Below are the code and all the weights of a small trained network. Each question names an input and a target symbol and asks about switching units off, where a switched-off unit gives its printed mean instead of its output.

import numpy as np


def w(rows, s, z=0):
    codes = np.array(rows[::2]) - 128.0
    scale = np.full(codes.shape[1], s)
    scale[-1] = z or s
    return codes * scale


def softmax(a):
    e = np.exp(a - a.max(-1, keepdims=True))
    return e / e.sum(-1, keepdims=True)


def log_softmax(a):
    a = a - a.max(-1, keepdims=True)
    return a - np.log(np.exp(a).sum(-1, keepdims=True))


def net(x, mask):
    ids = ['βγθμξτ'.index(c) for c in x.split()]
    T = len(ids)
    res = E[ids] + P[:T]
    u = 0
    for l in range(3):
        r = res
        for j in range(3):
            rows = slice(3 * j, 3 * j + 3)
            q, k, v = (r @ M[l][rows].T for M in (Q, K, V))
            z = softmax(np.where(np.tri(T) > 0, q @ k.T / 3**0.5, -1e9)) @ v
            o = O[l][rows]
            res = res + np.where(mask[u + j], z, o[:, -1]) @ o[:, :-1]
        u += 3
    return log_softmax(res[-1] @ U[:, :-1].T + U[:, -1])


Q, K, V, O = {}, {}, {}, {}
E = w([
[146,145,74],'β',
[194,207,188],'γ',
[127,167,172],'θ',
[104,180,47],'μ',
[151,21,136],'ξ',
[96,1,123],'τ',
],0.017)
P = w([
[103,112,109],'0',
[155,145,120],'1',
[175,106,126],'2',
[53,78,119],'3',
[69,216,149],'4',
[200,75,73],'5',
[141,137,112],'6',
[8,143,158],'7',
],0.014)
Q[0] = w([
[99,228,51],'L0H0',
[199,19,115],'L0H0',
[142,178,243],'L0H0',
[121,121,168],'L0H1',
[89,203,141],'L0H1',
[60,160,127],'L0H1',
[159,77,226],'L0H2',
[197,54,104],'L0H2',
[152,2,151],'L0H2',
],0.0098)
K[0] = w([
[2,231,90],'L0H0',
[196,56,87],'L0H0',
[43,157,240],'L0H0',
[162,109,194],'L0H1',
[169,49,83],'L0H1',
[132,133,48],'L0H1',
[14,185,74],'L0H2',
[91,195,142],'L0H2',
[19,123,235],'L0H2',
],0.0095)
V[0] = w([
[179,74,104],'L0H0',
[48,162,214],'L0H0',
[173,141,96],'L0H0',
[255,112,105],'L0H1',
[79,113,137],'L0H1',
[245,44,65],'L0H1',
[110,172,227],'L0H2',
[179,79,174],'L0H2',
[221,179,152],'L0H2',
],0.0097)
O[0] = w([
[156,254,92,25],'L0H0',
[204,20,83,201],'L0H0',
[91,107,58,138],'L0H0',
[89,192,167,191],'L0H1',
[120,48,100,89],'L0H1',
[62,168,129,159],'L0H1',
[142,124,195,104],'L0H2',
[116,207,140,144],'L0H2',
[69,159,67,251],'L0H2',
],0.0066,0.0022)
Q[1] = w([
[87,105,134],'L1H0',
[161,144,188],'L1H0',
[7,117,177],'L1H0',
[215,106,59],'L1H1',
[159,51,126],'L1H1',
[136,141,157],'L1H1',
[158,70,99],'L1H2',
[117,50,70],'L1H2',
[160,125,138],'L1H2',
],0.013)
K[1] = w([
[125,218,89],'L1H0',
[92,113,106],'L1H0',
[255,202,87],'L1H0',
[204,208,135],'L1H1',
[230,52,110],'L1H1',
[97,203,117],'L1H1',
[121,23,86],'L1H2',
[89,152,108],'L1H2',
[171,167,215],'L1H2',
],0.0083)
V[1] = w([
[88,128,192],'L1H0',
[53,41,241],'L1H0',
[194,101,34],'L1H0',
[253,136,44],'L1H1',
[103,170,76],'L1H1',
[109,53,52],'L1H1',
[97,93,40],'L1H2',
[169,240,16],'L1H2',
[121,143,119],'L1H2',
],0.007)
O[1] = w([
[40,133,205,112],'L1H0',
[6,95,179,38],'L1H0',
[197,133,100,135],'L1H0',
[45,163,254,119],'L1H1',
[197,27,110,171],'L1H1',
[217,168,77,104],'L1H1',
[234,245,167,130],'L1H2',
[224,77,147,251],'L1H2',
[168,90,149,144],'L1H2',
],0.0041,0.0027)
Q[2] = w([
[81,154,181],'L2H0',
[137,135,64],'L2H0',
[81,89,195],'L2H0',
[182,191,43],'L2H1',
[142,104,138],'L2H1',
[90,172,93],'L2H1',
[161,154,189],'L2H2',
[254,105,64],'L2H2',
[122,133,169],'L2H2',
],0.012)
K[2] = w([
[71,119,35],'L2H0',
[115,141,163],'L2H0',
[89,155,168],'L2H0',
[71,235,75],'L2H1',
[159,96,168],'L2H1',
[66,184,33],'L2H1',
[235,2,129],'L2H2',
[104,90,66],'L2H2',
[224,125,155],'L2H2',
],0.012)
V[2] = w([
[103,253,158],'L2H0',
[225,135,209],'L2H0',
[92,168,110],'L2H0',
[142,161,112],'L2H1',
[168,123,73],'L2H1',
[122,8,60],'L2H1',
[63,143,56],'L2H2',
[56,105,20],'L2H2',
[104,82,165],'L2H2',
],0.011)
O[2] = w([
[105,125,83,178],'L2H0',
[110,2,124,252],'L2H0',
[114,152,106,108],'L2H0',
[182,126,146,195],'L2H1',
[77,181,99,217],'L2H1',
[102,223,219,68],'L2H1',
[194,95,133,177],'L2H2',
[215,179,159,166],'L2H2',
[52,47,122,1],'L2H2',
],0.0094,0.0021)
U = w([
[84,245,41,252],'β',
[167,150,54,175],'γ',
[136,80,54,69],'θ',
[90,232,168,103],'μ',
[193,132,163,32],'ξ',
[121,115,201,182],'τ',
],0.011,0.0033)

Each question gives the input, a string of symbols that net reads in full, and the target symbol t.
The units are the heads (3 rows each of Q, K, V and O). Each row of codes is followed by its name. A weight is (code - 128) times the scale printed after its matrix; where a second scale follows, it is the last column's (O and U).
mask holds one flag per head, layer by layer. A switched-off head (its flag False) gives its mean, the last column of its rows in O, instead of its output. The means were averaged over made-up inputs and are rounded, as every weight is.
A unit's drop is (log p(t) with every unit on - log p(t) with that unit switched off) / (log p(t) with every unit on - log p(t) with every unit switched off).
The circuit of an input: a set's keep is (log p(t) with only the set's units on - log p(t) with every unit switched off) / (log p(t) with every unit on - log p(t) with every unit switched off). Starting from all 9 units, units are removed one at a time, each time the one whose removal leaves the highest keep (on an exact tie, the one counted first), for as long as the keep stays at least 0.8.
units of the circuit, in order: the units of the circuit, biggest drop first
most important unit: the unit with the biggest drop
which heads matter: for each layer, one digit per head in row order, 1 if its drop is at least 0.15 and else 0, layers parted by /
input τ θ γ, target μ: which heads matter => 010 / 110 / 100
input μ θ θ τ, target τ: units of the circuit, in order => (L0H2 L2H1)
input μ μ θ τ θ μ θ, target τ: units of the circuit, in order => (L0H0 L2H1)
input γ μ β μ ξ θ θ β, target γ: units of the circuit, in order => (L2H2 L1H1 L1H0)
input β θ θ γ γ γ, target θ: units of the circuit, in order => (L2H1)
input γ γ β, target β: which heads matter => 101 / 000 / 000
input γ β β γ β μ θ ξ, target ξ: which heads matter => 001 / 111 / 001
input β γ γ γ ξ, target θ: units of the circuit, in order => (L2H1 L2H2)
input β τ γ θ β μ γ γ, target ξ: which heads matter => 111 / 110 / 001
input θ β θ θ θ ξ θ γ, target β: units of the circuit, in order => (L0H1 L1H1)
input γ γ θ β ξ β γ τ, target γ: which heads matter => 100 / 110 / 000
input μ ξ τ θ θ γ γ θ, target θ: units of the circuit, in order => (L1H1 L0H0 L1H0 L0H1)
input θ γ μ γ γ ξ γ ξ, target β: which heads matter => 100 / 000 / 000
input θ θ μ ξ μ μ μ τ, target ξ: most important unit => L1H0
input μ ξ β τ θ θ, target μ: units of the circuit, in order => (L1H0 L2H1)
input γ μ θ τ β ξ, target μ: which heads matter => 000 / 100 / 000
input ξ γ γ, target β: units of the circuit, in order => (L0H1 L2H0 L0H0)
input τ ξ β μ τ, target γ: units of the circuit, in order => (L1H0 L1H1 L2H2)
input θ μ γ θ β β θ ξ, target γ: which heads matter => 100 / 110 / 000
input θ ξ θ γ γ γ μ θ, target θ: most important unit => L0H0
input θ β θ γ θ θ γ γ, target τ: which heads matter => 100 / 000 / 000
input ξ γ ξ γ θ μ, target β: which heads matter => 110 / 000 / 100
input γ γ γ, target θ: which heads matter => 000 / 000 / 010
input θ β τ μ θ β β ξ, target γ: which heads matter => 100 / 111 / 000
input θ τ ξ ξ τ ξ θ ξ, target β: which heads matter => 100 / 000 / 100
